Below is a small trained network, with its code and all its weights. Each question gives an input and a class and asks what happens when units are switched off, that is, made to give their printed mean instead of their output.

import numpy as np


def w(rows, s, z=0):
    codes = np.array(rows[::2]) - 128.0
    scale = np.full(codes.shape[1], s)
    scale[-1] = z or s
    return codes * scale


def f(y):
    return np.maximum(y, 0)


def log_softmax(a):
    a = a - a.max(-1, keepdims=True)
    return a - np.log(np.exp(a).sum(-1, keepdims=True))


def net(x, mask):
    res = np.array(x, float).reshape(1, 5) / 4 @ E
    y = f(res @ A[0][:, :-1].T + A[0][:, -1])
    res = res + np.where(mask, y, B[0][:, -1]) @ B[0][:, :-1]
    return log_softmax(res[-1] @ U[:, :-1].T + U[:, -1])


A, B = {}, {}
E = w([
[105,213,224,39],'x0',
[123,87,179,226],'x1',
[237,37,151,84],'x2',
[202,75,151,51],'x3',
[255,187,144,147],'x4',
],0.0072)
A[0] = w([
[116,97,213,222,128],'neuron 0',
[100,52,125,226,186],'neuron 1',
[129,131,104,53,135],'neuron 2',
[169,89,136,101,165],'neuron 3',
[131,161,109,117,149],'neuron 4',
[93,141,134,78,75],'neuron 5',
[119,89,73,223,155],'neuron 6',
[253,110,151,114,174],'neuron 7',
[108,168,128,141,1],'neuron 8',
[81,64,202,69,95],'neuron 9',
[128,122,93,75,150],'neuron 10',
[139,130,105,77,222],'neuron 11',
[135,156,41,127,142],'neuron 12',
[103,109,102,130,126],'neuron 13',
[89,115,126,107,124],'neuron 14',
[145,199,102,114,110],'neuron 15',
[144,136,67,146,106],'neuron 16',
[118,226,92,155,158],'neuron 17',
[217,202,149,158,128],'neuron 18',
[106,103,146,100,172],'neuron 19',
[111,103,145,99,130],'neuron 20',
[113,55,112,231,144],'neuron 21',
[110,134,188,135,143],'neuron 22',
[160,178,90,157,165],'neuron 23',
[134,40,79,111,58],'neuron 24',
[99,128,30,121,16],'neuron 25',
[125,208,115,189,77],'neuron 26',
[94,141,89,118,46],'neuron 27',
[159,52,121,98,126],'neuron 28',
[129,144,134,99,99],'neuron 29',
[93,168,221,164,167],'neuron 30',
[179,171,120,151,207],'neuron 31',
[103,97,93,179,188],'neuron 32',
[161,147,139,120,160],'neuron 33',
[133,112,65,131,119],'neuron 34',
[127,94,184,152,224],'neuron 35',
[184,149,188,140,181],'neuron 36',
[128,229,92,137,113],'neuron 37',
[161,140,205,56,164],'neuron 38',
[126,146,155,90,51],'neuron 39',
],0.013,0.0026)
B[0] = w([
[108,160,13,112,210],'neuron 0',
[31,50,132,152,246],'neuron 1',
[118,147,119,159,191],'neuron 2',
[129,134,199,108,195],'neuron 3',
[135,143,137,154,160],'neuron 4',
[88,145,128,128,176],'neuron 5',
[114,21,144,176,243],'neuron 6',
[249,41,69,52,254],'neuron 7',
[123,115,183,155,157],'neuron 8',
[167,150,175,176,204],'neuron 9',
[120,161,117,129,176],'neuron 10',
[133,162,105,143,186],'neuron 11',
[190,154,118,128,187],'neuron 12',
[156,110,99,128,164],'neuron 13',
[109,126,115,105,166],'neuron 14',
[124,162,143,156,181],'neuron 15',
[165,103,165,163,170],'neuron 16',
[65,182,212,188,222],'neuron 17',
[85,123,62,109,213],'neuron 18',
[149,129,148,137,166],'neuron 19',
[146,136,147,147,159],'neuron 20',
[57,38,151,184,245],'neuron 21',
[148,122,113,125,167],'neuron 22',
[122,129,122,159,180],'neuron 23',
[111,113,165,49,199],'neuron 24',
[189,142,86,105,190],'neuron 25',
[112,128,111,221,204],'neuron 26',
[163,129,128,133,167],'neuron 27',
[75,160,191,92,206],'neuron 28',
[117,104,137,129,154],'neuron 29',
[147,71,79,123,204],'neuron 30',
[84,138,86,117,185],'neuron 31',
[151,48,102,158,209],'neuron 32',
[157,112,114,121,165],'neuron 33',
[170,90,126,139,175],'neuron 34',
[113,157,75,109,182],'neuron 35',
[200,119,70,96,197],'neuron 36',
[66,216,187,182,209],'neuron 37',
[107,83,76,96,233],'neuron 38',
[139,95,146,129,163],'neuron 39',
],0.022,0.0092)
U = w([
[109,138,34,211,146],'0',
[105,40,161,76,167],'1',
[254,143,71,106,150],'2',
[112,190,165,91,164],'3',
[113,115,176,157,2],'4',
[145,131,9,68,92],'5',
],0.0097,0.0047)

Each question gives the input, the list of numbers given to net, and the class t.
The units are the neurons (one row each of A and B). Each row of codes is followed by its name. A weight is (code - 128) times the scale printed after its matrix; where a second scale follows, it is the last column's (A, B and U).
mask holds one flag per neuron, in row order. A switched-off neuron (its flag False) gives its mean, the last column of its row in B, instead of its output. The means were averaged over made-up inputs and are rounded, as every weight is.
A unit's drop is (log p(t) with every unit on - log p(t) with that unit switched off) / (log p(t) with every unit on - log p(t) with every unit switched off).
The circuit of an input: a set's keep is (log p(t) with only the set's units on - log p(t) with every unit switched off) / (log p(t) with every unit on - log p(t) with every unit switched off). Starting from the 12 units with the biggest drops (on a tie, the unit counted first), units are removed one at a time, each time the one whose removal leaves the highest keep (on an exact tie, the one counted first), for as long as the keep stays at least 0.8.
circuit, biggest first: the units of the circuit, biggest drop first
unit that matters most: the unit with the biggest drop
k most important neurons: the k neurons with the biggest drops, biggest first
drop of u: that unit's drop, to one decimal
input [3,3,8,8,4], class 2: unit that matters most -> neuron 7
input [8,2,5,-1,-6], class 2: circuit, biggest first -> neuron 1; neuron 21
input [3,0,6,-2,-3], class 2: 4 most important neurons -> neuron 1; neuron 21; neuron 6; neuron 17
input [1,3,7,3,8], class 5: circuit, biggest first -> neuron 18; neuron 38
input [5,-2,2,-7,-2], class 4: circuit, biggest first -> neuron 0; neuron 7
input [8,-2,4,5,6], class 5: 2 most important neurons -> neuron 38; neuron 18
input [1,-7,8,0,-1], class 2: circuit, biggest first -> neuron 1; neuron 7
input [0,-8,8,-2,-1], class 2: 2 most important neurons -> neuron 1; neuron 21
input [-5,7,-5,1,-2], class 1: 2 most important neurons -> neuron 1; neuron 6
input [7,4,-5,4,-1], class 0: 4 most important neurons -> neuron 7; neuron 24; neuron 9; neuron 25
input [5,-2,-8,-1,1], class 4: 2 most important neurons -> neuron 17; neuron 0
input [-1,-2,-1,4,-6], class 3: 3 most important neurons -> neuron 7; neuron 6; neuron 21
input [-1,5,1,-4,-8], class 1: 3 most important neurons -> neuron 1; neuron 26; neuron 21
input [-5,-5,8,1,6], class 2: most important neuron -> neuron 7
input [7,-4,-7,-6,-7], class 4: 3 most important neurons -> neuron 17; neuron 0; neuron 8
input [5,-8,2,-1,8], class 5: 3 most important neurons -> neuron 18; neuron 38; neuron 7
input [0,7,8,6,2], class 5: drop of neuron 28 -> 0.1
input [2,3,-3,2,3], class 5: drop of neuron 21 -> 0.3
input [4,-1,6,-4,-7], class 3: drop of neuron 21 -> 0.2
input [5,-6,-3,8,8], class 5: circuit, biggest first -> neuron 18
